Below is a small trained network, with its code and all its weights. Each question gives an input and a target symbol and asks what happens when units are switched off, that is, made to give their printed mean instead of their output.

import numpy as np


def w(rows, s, z=0):
    codes = np.array(rows[::2]) - 128.0
    scale = np.full(codes.shape[1], s)
    scale[-1] = z or s
    return codes * scale


def norm(h):
    return h / np.sqrt((h * h).mean(-1, keepdims=True) + 1e-5)


def f(y):
    return np.maximum(y, 0)


def softmax(a):
    e = np.exp(a - a.max(-1, keepdims=True))
    return e / e.sum(-1, keepdims=True)


def log_softmax(a):
    a = a - a.max(-1, keepdims=True)
    return a - np.log(np.exp(a).sum(-1, keepdims=True))


def net(x, mask):
    ids = ['ΓΘΞΣΨαεζημπτ'.index(c) for c in x.split()]
    T = len(ids)
    res = E[ids] + P[:T]
    u = 0
    for l in range(2):
        q, k, v = (norm(res) @ M[l].T for M in (Q, K, V))
        z = softmax(np.where(np.tri(T) > 0, q @ k.T / 2**0.5, -1e9)) @ v
        res = res + np.where(mask[u], z, O[l][:, -1]) @ O[l][:, :-1]
        u += 1
        y = f(norm(res) @ A[l][:, :-1].T + A[l][:, -1])
        res = res + np.where(mask[u : u + 4], y, B[l][:, -1]) @ B[l][:, :-1]
        u += 4
    return log_softmax(norm(res)[-1] @ U[:, :-1].T + U[:, -1])


Q, K, V, O, A, B = {}, {}, {}, {}, {}, {}
E = w([
[110,167,158,129,73,175,99,102],'Γ',
[148,153,152,140,106,201,165,80],'Θ',
[92,135,221,101,93,163,140,150],'Ξ',
[92,201,142,128,85,143,136,116],'Σ',
[117,201,202,118,134,112,150,153],'Ψ',
[205,134,120,19,58,174,249,155],'α',
[100,124,192,130,112,195,122,105],'ε',
[102,181,161,144,124,143,97,104],'ζ',
[153,192,157,146,105,145,156,100],'η',
[197,61,17,180,198,79,76,74],'μ',
[162,131,20,23,104,96,119,166],'π',
[122,171,152,148,98,174,117,92],'τ',
],0.016)
P = w([
[167,168,149,119,89,130,91,87],'0',
[158,110,122,209,16,83,134,123],'1',
[158,216,98,123,166,189,103,129],'2',
[127,116,155,91,79,47,113,8],'3',
[171,115,107,233,62,138,147,197],'4',
[178,184,139,99,141,118,100,108],'5',
],0.011)
Q[0] = w([
[133,117,122,152,136,184,199,213],'0.h0',
[103,252,145,31,190,190,82,99],'0.h0',
],0.046)
K[0] = w([
[119,72,152,129,32,33,123,88],'0.h0',
[157,90,121,248,95,170,171,255],'0.h0',
],0.045)
V[0] = w([
[127,186,130,127,176,17,69,210],'0.h0',
[5,77,193,161,135,176,60,142],'0.h0',
],0.023)
O[0] = w([
[124,182,51,223,115,197,144,224,83],'0.h0',
[9,94,104,141,107,148,149,54,3],'0.h0',
],0.011,0.012)
A[0] = w([
[101,195,225,161,99,159,145,110,123],'0.n0',
[91,49,2,18,130,73,91,199,107],'0.n1',
[39,168,146,148,117,150,165,95,3],'0.n2',
[49,189,159,185,121,210,152,166,10],'0.n3',
],0.035,0.0047)
B[0] = w([
[144,107,49,198,101,198,129,41,216],'0.n0',
[250,160,47,169,92,141,109,254,140],'0.n1',
[131,47,215,113,177,201,150,205,162],'0.n2',
[160,91,184,138,38,7,135,117,250],'0.n3',
],0.023)
Q[1] = w([
[248,161,22,124,92,90,79,252],'1.h0',
[149,114,172,55,99,55,109,4],'1.h0',
],0.031)
K[1] = w([
[255,85,116,87,123,110,125,179],'1.h0',
[144,155,196,162,174,156,107,35],'1.h0',
],0.041)
V[1] = w([
[119,127,92,49,116,151,223,173],'1.h0',
[161,186,251,130,51,212,146,134],'1.h0',
],0.021)
O[1] = w([
[118,83,190,146,2,63,29,133,29],'1.h0',
[132,192,125,153,245,96,252,221,254],'1.h0',
],0.0079,0.014)
A[1] = w([
[127,182,186,1,18,163,160,246,105],'1.n0',
[72,116,148,133,168,182,148,115,2],'1.n1',
[174,103,65,158,144,140,19,202,136],'1.n2',
[83,90,54,200,173,195,102,175,68],'1.n3',
],0.035,0.004)
B[1] = w([
[179,142,90,23,3,203,132,96,225],'1.n0',
[108,155,72,115,116,86,146,171,215],'1.n1',
[81,68,103,180,213,76,89,163,255],'1.n2',
[137,178,196,123,115,116,52,117,195],'1.n3',
],0.032,0.009)
U = w([
[61,254,135,66,112,65,95,167,129],'Γ',
[131,78,201,17,174,61,102,82,116],'Θ',
[68,157,232,105,109,175,123,211,253],'Ξ',
[114,160,157,181,108,204,52,92,160],'Σ',
[140,140,139,168,49,23,157,160,135],'Ψ',
[163,178,166,14,22,213,160,165,62],'α',
[22,90,127,68,140,114,227,182,169],'ε',
[146,3,187,164,131,241,180,142,103],'ζ',
[195,174,137,143,207,169,202,193,117],'η',
[65,83,139,188,240,46,87,141,61],'μ',
[165,71,62,79,124,152,79,204,143],'π',
[99,121,17,119,130,144,175,46,40],'τ',
],0.009,0.0034)

Each question gives the input, a string of symbols that net reads in full, and the target symbol t.
The units are the heads (2 rows each of Q, K, V and O) and the neurons (one row each of A and B). Each row of codes is followed by its name. A weight is (code - 128) times the scale printed after its matrix; where a second scale follows, it is the last column's (O, A, B and U).
mask holds one flag per unit, layer by layer, with each layer's heads first. A switched-off unit (its flag False) gives its mean, the last column of its rows in O or B, instead of its output. The means were averaged over made-up inputs and are rounded, as every weight is.
A unit's drop is (log p(t) with every unit on - log p(t) with that unit switched off) / (log p(t) with every unit on - log p(t) with every unit switched off).
The circuit of an input: a set's keep is (log p(t) with only the set's units on - log p(t) with every unit switched off) / (log p(t) with every unit on - log p(t) with every unit switched off). Starting from all 10 units, units are removed one at a time, each time the one whose removal leaves the highest keep (on an exact tie, the one counted first), for as long as the keep stays at least 0.8.
circuit, biggest first: the units of the circuit, biggest drop first
most important unit: the unit with the biggest drop
k most important neurons: the k neurons with the biggest drops, biggest first
k most important neurons of layer l: the k neurons of layer l with the biggest drops, biggest first
input π π Ψ η π ζ, target π: 4 most important neurons	0.n0, 1.n0, 1.n2, 0.n3
input Θ Σ Θ Θ Θ Ξ, target Θ: circuit, biggest first	0.h0
input ε Ψ Ψ π α Ψ, target α: circuit, biggest first	0.h0, 0.n0, 1.n0
input Θ Ψ τ ε ε Ξ, target ε: circuit, biggest first	0.h0, 1.n1, 0.n3
input Θ ζ μ Θ π, target π: 3 most important neurons	0.n1, 1.n2, 1.n0
input τ Ψ π, target π: circuit, biggest first	1.n2, 1.n0, 0.n1
input π η η η η Σ, target η: 2 most important neurons of layer 1	1.n0, 1.n2
input τ τ Ψ Γ η, target Γ: 2 most important neurons	0.n3, 1.n1
input Ψ Ψ Ψ Γ Ψ, target Γ: circuit, biggest first	0.n3, 1.n1, 1.n3, 0.h0
input α Θ Θ Ψ Ξ η, target Ξ: 4 most important neurons	0.n2, 1.n3, 0.n3, 1.n1
input Γ Ψ Ψ Θ Σ Ψ, target Σ: 3 most important neurons	0.n0, 1.n3, 0.n3
input Γ τ Ξ, target τ: 3 most important neurons of layer 0	0.n3, 0.n2, 0.n0
input Ψ Ψ η η ζ Ψ, target ζ: circuit, biggest first	0.h0, 0.n2
input Σ Ξ μ, target μ: most important unit	1.n2
input η α η ε Θ, target ε: circuit, biggest first	0.h0, 1.n1, 0.n3, 0.n2
input Ψ ζ μ Ψ, target μ: 2 most important neurons	0.n3, 1.n2
input Ψ Ψ τ μ Ξ, target μ: circuit, biggest first	0.n3, 1.n2, 0.h0
input η μ Γ π τ, target π: 3 most important neurons of layer 0	0.n0, 0.n3, 0.n1
input Ψ Ψ μ τ η, target τ: circuit, biggest first	0.h0, 0.n3
input μ Ψ Ψ ε Σ, target ε: most important unit	0.h0
input Ψ η τ, target η: circuit, biggest first	0.n3, 1.h0
input Θ Ξ Ψ, target Ξ: circuit, biggest first	0.n2, 0.h0, 1.n3, 0.n3
input η η Ξ η, target Ξ: 2 most important neurons of layer 1	1.n3, 1.n1
input η η Ψ η ζ, target η: circuit, biggest first	0.n3, 1.h0
input α η Θ, target η: 3 most important neurons	0.n3, 0.n1, 1.n0
input ζ Γ τ, target Γ: 3 most important neurons	0.n3, 1.n1, 1.n3
input Ψ Ψ π τ, target π: most important neuron	0.n0
